Below are the code and all the weights of a small trained network. Each question names an input and a class and asks about switching units off, where a switched-off unit gives its printed mean instead of its output.

import numpy as np


def w(rows, s, z=0):
    codes = np.array(rows[::2]) - 128.0
    scale = np.full(codes.shape[1], s)
    scale[-1] = z or s
    return codes * scale


def norm(h):
    return h / np.sqrt((h * h).mean(-1, keepdims=True) + 1e-5)


def f(y):
    return np.maximum(y, 0)


def log_softmax(a):
    a = a - a.max(-1, keepdims=True)
    return a - np.log(np.exp(a).sum(-1, keepdims=True))


def net(x, mask):
    res = np.array(x, float).reshape(1, 7) / 4 @ E
    u = 0
    for l in range(2):
        y = f(norm(res) @ A[l][:, :-1].T + A[l][:, -1])
        res = res + np.where(mask[u : u + 12], y, B[l][:, -1]) @ B[l][:, :-1]
        u += 12
    return log_softmax(norm(res)[-1] @ U[:, :-1].T + U[:, -1])


A, B = {}, {}
E = w([
[76,235,2,115,144,149],'x0',
[125,137,142,120,134,138],'x1',
[71,52,120,217,167,245],'x2',
[134,147,148,133,112,143],'x3',
[177,202,130,215,239,23],'x4',
[109,122,129,109,164,128],'x5',
[129,144,149,138,106,138],'x6',
],0.0071)
A[0] = w([
[150,93,170,129,126,119,242],'L0N1',
[165,139,126,248,166,164,4],'L0N2',
[131,127,124,39,75,96,239],'L0N3',
[112,87,101,151,116,164,106],'L0N4',
[126,144,82,145,101,166,150],'L0N5',
[139,154,151,148,147,96,169],'L0N6',
[124,119,129,182,203,120,70],'L0N7',
[107,175,84,120,132,148,210],'L0N8',
[157,172,139,123,142,48,34],'L0N9',
[153,155,154,82,149,77,108],'L0N10',
[139,112,168,131,172,29,45],'L0N11',
[90,125,126,207,164,121,44],'L0N12',
],0.014,0.0028)
B[0] = w([
[101,50,157,160,133,112,227],'L0N1',
[103,105,139,67,133,49,250],'L0N2',
[93,136,165,59,128,2,253],'L0N3',
[128,131,126,143,151,188,222],'L0N4',
[147,156,145,69,138,156,210],'L0N5',
[121,114,126,163,106,140,211],'L0N6',
[130,136,166,85,86,66,229],'L0N7',
[101,180,65,116,134,77,240],'L0N8',
[140,146,101,178,138,184,244],'L0N9',
[150,90,175,172,136,173,223],'L0N10',
[151,134,153,182,110,139,245],'L0N11',
[122,163,147,56,100,133,217],'L0N12',
],0.012,0.0064)
A[1] = w([
[188,30,123,83,105,247,137],'L1N1',
[139,43,189,102,181,207,42],'L1N2',
[134,76,108,162,129,40,188],'L1N3',
[203,254,77,172,172,140,96],'L1N4',
[73,146,68,43,47,130,150],'L1N5',
[105,69,199,49,147,148,131],'L1N6',
[115,70,181,185,120,233,217],'L1N7',
[171,76,154,124,137,93,67],'L1N8',
[71,95,189,184,160,159,140],'L1N9',
[98,119,29,118,125,234,4],'L1N10',
[98,195,24,69,101,225,49],'L1N11',
[141,168,148,183,131,65,162],'L1N12',
],0.0097,0.0024)
B[1] = w([
[73,153,25,134,84,108,197],'L1N1',
[102,126,64,135,122,96,204],'L1N2',
[112,127,156,72,147,198,215],'L1N3',
[46,57,1,142,17,143,209],'L1N4',
[206,136,140,145,194,161,253],'L1N5',
[80,108,96,220,83,143,252],'L1N6',
[170,188,72,137,195,100,232],'L1N7',
[119,120,202,121,125,173,183],'L1N8',
[144,192,81,78,90,86,208],'L1N9',
[201,103,214,118,128,169,178],'L1N10',
[167,106,194,138,155,186,226],'L1N11',
[121,112,88,115,182,185,218],'L1N12',
],0.0091,0.0069)
U = w([
[90,66,211,115,115,95,215],'0',
[71,118,37,170,107,151,241],'1',
[120,214,108,32,169,96,71],'2',
[158,144,134,99,174,250,56],'3',
[212,140,176,235,143,139,2],'4',
],0.018,0.0026)

Each question gives the input, the list of numbers given to net, and the class t.
The units are the neurons (one row each of A and B). Each row of codes is followed by its name. A weight is (code - 128) times the scale printed after its matrix; where a second scale follows, it is the last column's (A, B and U).
mask holds one flag per neuron, layer by layer. A switched-off neuron (its flag False) gives its mean, the last column of its row in B, instead of its output. The means were averaged over made-up inputs and are rounded, as every weight is.
A unit's drop is (log p(t) with every unit on - log p(t) with that unit switched off) / (log p(t) with every unit on - log p(t) with every unit switched off).
The circuit of an input: a set's keep is (log p(t) with only the set's units on - log p(t) with every unit switched off) / (log p(t) with every unit on - log p(t) with every unit switched off). Starting from the 12 units with the biggest drops (on a tie, the unit counted first), units are removed one at a time, each time the one whose removal leaves the highest keep (on an exact tie, the one counted first), for as long as the keep stays at least 0.8.
units of the circuit, in order: the units of the circuit, biggest drop first
top k neurons: the k neurons with the biggest drops, biggest first
top k neurons in layer l: the k neurons of layer l with the biggest drops, biggest first
drop when u is switched off: that unit's drop, to one decimal
input [-6,7,-5,2,2,-8,0], class 4: units of the circuit, in order -> (L0N9)
input [-4,7,0,-3,4,6,3], class 4: top 3 neurons in layer 0 -> (L0N11, L0N3, L0N9)
input [4,4,1,-1,0,-6,-2], class 3: top 3 neurons in layer 0 -> (L0N3, L0N7, L0N5)
input [-8,-2,-6,1,1,-4,7], class 4: top 2 neurons -> (L0N2, L0N11)
input [2,-4,0,-2,5,-5,-6], class 1: top 4 neurons -> (L0N9, L0N3, L1N4, L0N11)
input [2,-2,1,2,7,-7,3], class 2: top 2 neurons -> (L0N2, L0N7)
input [-4,5,7,-6,0,0,1], class 1: top 2 neurons in layer 0 -> (L0N3, L0N4)
input [1,2,0,-6,-7,-6,-4], class 2: top 2 neurons -> (L0N3, L0N9)
input [4,-3,5,-6,0,1,-6], class 3: top 2 neurons in layer 1 -> (L1N11, L1N5)
input [0,-6,-8,8,8,5,1], class 4: top 3 neurons in layer 0 -> (L0N10, L0N11, L0N8)
input [-6,2,2,-5,6,2,7], class 0: top 2 neurons -> (L0N2, L0N7)
input [8,2,-4,-6,2,-5,1], class 1: top 2 neurons -> (L1N4, L0N2)
input [-2,-2,-7,4,0,-6,3], class 0: top 2 neurons in layer 1 -> (L1N5, L1N7)
input [-7,-7,0,2,3,7,8], class 4: units of the circuit, in order -> (L0N3)
input [6,-6,5,-2,-1,4,-3], class 3: top 2 neurons -> (L0N3, L1N11)
input [-2,-3,1,1,7,-3,-7], class 0: top 3 neurons -> (L0N2, L0N7, L1N5)
input [5,-5,6,5,1,4,-5], class 2: drop when L0N9 is switched off -> 0.1
input [-3,-1,2,8,6,-6,0], class 0: drop when L0N2 is switched off -> 0.6
input [2,3,-6,2,3,5,-6], class 1: drop when L1N4 is switched off -> 0.3
input [6,2,6,0,-1,-6,-4], class 3: top neuron -> (L0N3)
